Below is a small trained network, with its code and all its weights. Each question gives an input and a class and asks what happens when units are switched off, that is, made to give their printed mean instead of their output.

import numpy as np


def w(rows, s, z=0):
    codes = np.array(rows[::2]) - 128.0
    scale = np.full(codes.shape[1], s)
    scale[-1] = z or s
    return codes * scale


def f(y):
    return y / 2 * (1 + np.tanh(0.7978845608 * (y + 0.044715 * y**3)))


def log_softmax(a):
    a = a - a.max(-1, keepdims=True)
    return a - np.log(np.exp(a).sum(-1, keepdims=True))


def net(x, mask):
    res = np.array(x, float).reshape(1, 8) / 4 @ E
    y = f(res @ A[0][:, :-1].T + A[0][:, -1])
    res = res + np.where(mask, y, B[0][:, -1]) @ B[0][:, :-1]
    return log_softmax(res[-1] @ U[:, :-1].T + U[:, -1])


A, B = {}, {}
E = w([
[133,131,126,128],'x0',
[118,118,134,126],'x1',
[114,116,135,125],'x2',
[141,69,60,31],'x3',
[67,126,25,214],'x4',
[185,180,98,140],'x5',
[132,131,126,130],'x6',
[44,244,119,58],'x7',
],0.011)
A[0] = w([
[179,69,133,182,61],'n1',
[101,174,208,206,19],'n2',
[91,132,167,211,119],'n3',
[149,66,88,90,31],'n4',
[64,223,128,59,46],'n5',
[84,133,200,175,185],'n6',
[103,126,231,226,113],'n7',
[121,70,28,48,27],'n8',
[148,72,79,40,69],'n9',
[85,34,96,169,108],'n10',
[104,167,187,199,23],'n11',
[21,107,123,144,181],'n12',
[168,131,208,75,149],'n13',
[122,113,171,73,139],'n14',
[176,112,98,158,110],'n15',
[151,91,99,47,44],'n16',
[186,62,147,139,19],'n17',
[72,215,148,78,50],'n18',
[97,85,3,113,149],'n19',
[113,132,82,152,139],'n20',
[237,10,119,147,48],'n21',
[140,186,107,169,81],'n22',
[180,134,229,55,155],'n23',
[123,124,128,129,254],'n24',
[115,55,175,212,164],'n25',
[77,150,70,184,146],'n26',
[252,71,146,207,43],'n27',
[63,147,48,190,157],'n28',
[183,143,129,98,145],'n29',
[91,142,39,138,159],'n30',
[187,135,231,69,135],'n31',
[219,47,169,168,70],'n32',
[154,139,163,175,140],'n33',
[121,87,85,73,142],'n34',
[55,72,87,195,142],'n35',
[77,128,53,195,130],'n36',
[53,209,125,50,74],'n37',
[132,84,67,59,20],'n38',
[150,158,146,84,106],'n39',
[139,83,59,63,14],'n40',
[105,174,71,68,33],'n41',
],0.012,0.0019)
B[0] = w([
[60,136,122,127,196],'n1',
[138,254,138,110,192],'n2',
[145,161,145,118,185],'n3',
[126,170,94,107,177],'n4',
[46,84,91,126,224],'n5',
[158,179,103,129,176],'n6',
[146,158,127,86,207],'n7',
[153,190,144,85,210],'n8',
[170,185,129,90,205],'n9',
[119,94,104,144,199],'n10',
[147,223,111,56,180],'n11',
[141,119,120,137,183],'n12',
[188,62,138,196,203],'n13',
[142,113,120,140,174],'n14',
[89,116,120,155,163],'n15',
[150,168,143,124,189],'n16',
[75,109,97,151,188],'n17',
[71,90,96,115,209],'n18',
[177,146,167,132,208],'n19',
[141,95,164,162,160],'n20',
[56,114,100,98,249],'n21',
[128,127,133,114,161],'n22',
[179,88,161,174,228],'n23',
[135,116,136,130,139],'n24',
[119,132,118,96,206],'n25',
[162,94,164,134,197],'n26',
[100,105,113,107,235],'n27',
[172,71,145,163,216],'n28',
[137,114,139,115,160],'n29',
[137,77,145,149,189],'n30',
[216,71,184,209,223],'n31',
[59,104,125,89,225],'n32',
[115,158,139,96,161],'n33',
[163,164,119,105,179],'n34',
[169,115,166,153,208],'n35',
[183,64,155,175,209],'n36',
[66,94,77,112,226],'n37',
[147,178,128,98,187],'n38',
[109,76,143,150,164],'n39',
[170,191,113,85,188],'n40',
[91,135,114,144,183],'n41',
],0.0091,0.014)
U = w([
[219,43,216,161,93],'0',
[6,83,159,65,49],'1',
[186,229,193,47,253],'2',
],0.011,0.0014)

Each question gives the input, the list of numbers given to net, and the class t.
The units are the neurons (one row each of A and B). Each row of codes is followed by its name. A weight is (code - 128) times the scale printed after its matrix; where a second scale follows, it is the last column's (A, B and U).
mask holds one flag per neuron, in row order. A switched-off neuron (its flag False) gives its mean, the last column of its row in B, instead of its output. The means were averaged over made-up inputs and are rounded, as every weight is.
A unit's drop is (log p(t) with every unit on - log p(t) with that unit switched off) / (log p(t) with every unit on - log p(t) with every unit switched off).
unit that matters most: the unit with the biggest drop
k most important neurons: the k neurons with the biggest drops, biggest first
drop when u is switched off: that unit's drop, to one decimal
input [5,4,-2,0,6,3,-2,-8], class 1: unit that matters most -> n21
input [-1,-1,-2,4,-3,-3,-3,2], class 2: 3 most important neurons -> [n36 n28 n9]
input [-4,5,7,8,-8,-6,-2,2], class 0: 3 most important neurons -> [n31 n13 n23]
input [-1,5,1,-3,-8,3,-4,7], class 0: 3 most important neurons -> [n31 n23 n13]
input [4,1,2,-7,-7,4,-7,3], class 0: 2 most important neurons -> [n31 n13]
input [-2,3,-2,5,-6,-6,-2,6], class 0: 3 most important neurons -> [n31 n23 n13]
input [-1,-2,-8,-6,8,8,4,7], class 0: 2 most important neurons -> [n28 n36]
input [3,-1,1,-7,-7,3,-3,6], class 0: 2 most important neurons -> [n31 n13]
input [4,3,-4,-4,-7,-8,4,-8], class 1: 2 most important neurons -> [n32 n21]
input [0,3,-8,3,1,3,5,-2], class 2: 2 most important neurons -> [n5 n37]
input [5,-4,-6,6,5,8,7,-4], class 2: 3 most important neurons -> [n8 n31 n40]
input [6,-4,2,-8,-6,-4,6,-2], class 2: 2 most important neurons -> [n2 n11]
input [7,-1,0,-3,-5,7,7,6], class 1: drop when n37 is switched off -> 0.3
input [-6,-1,5,-8,-1,1,6,-6], class 2: unit that matters most -> n2
input [-5,-2,-4,4,3,-8,7,-2], class 2: drop when n31 is switched off -> 0.2
input [-4,-6,2,8,5,4,3,-8], class 1: drop when n17 is switched off -> 0.3
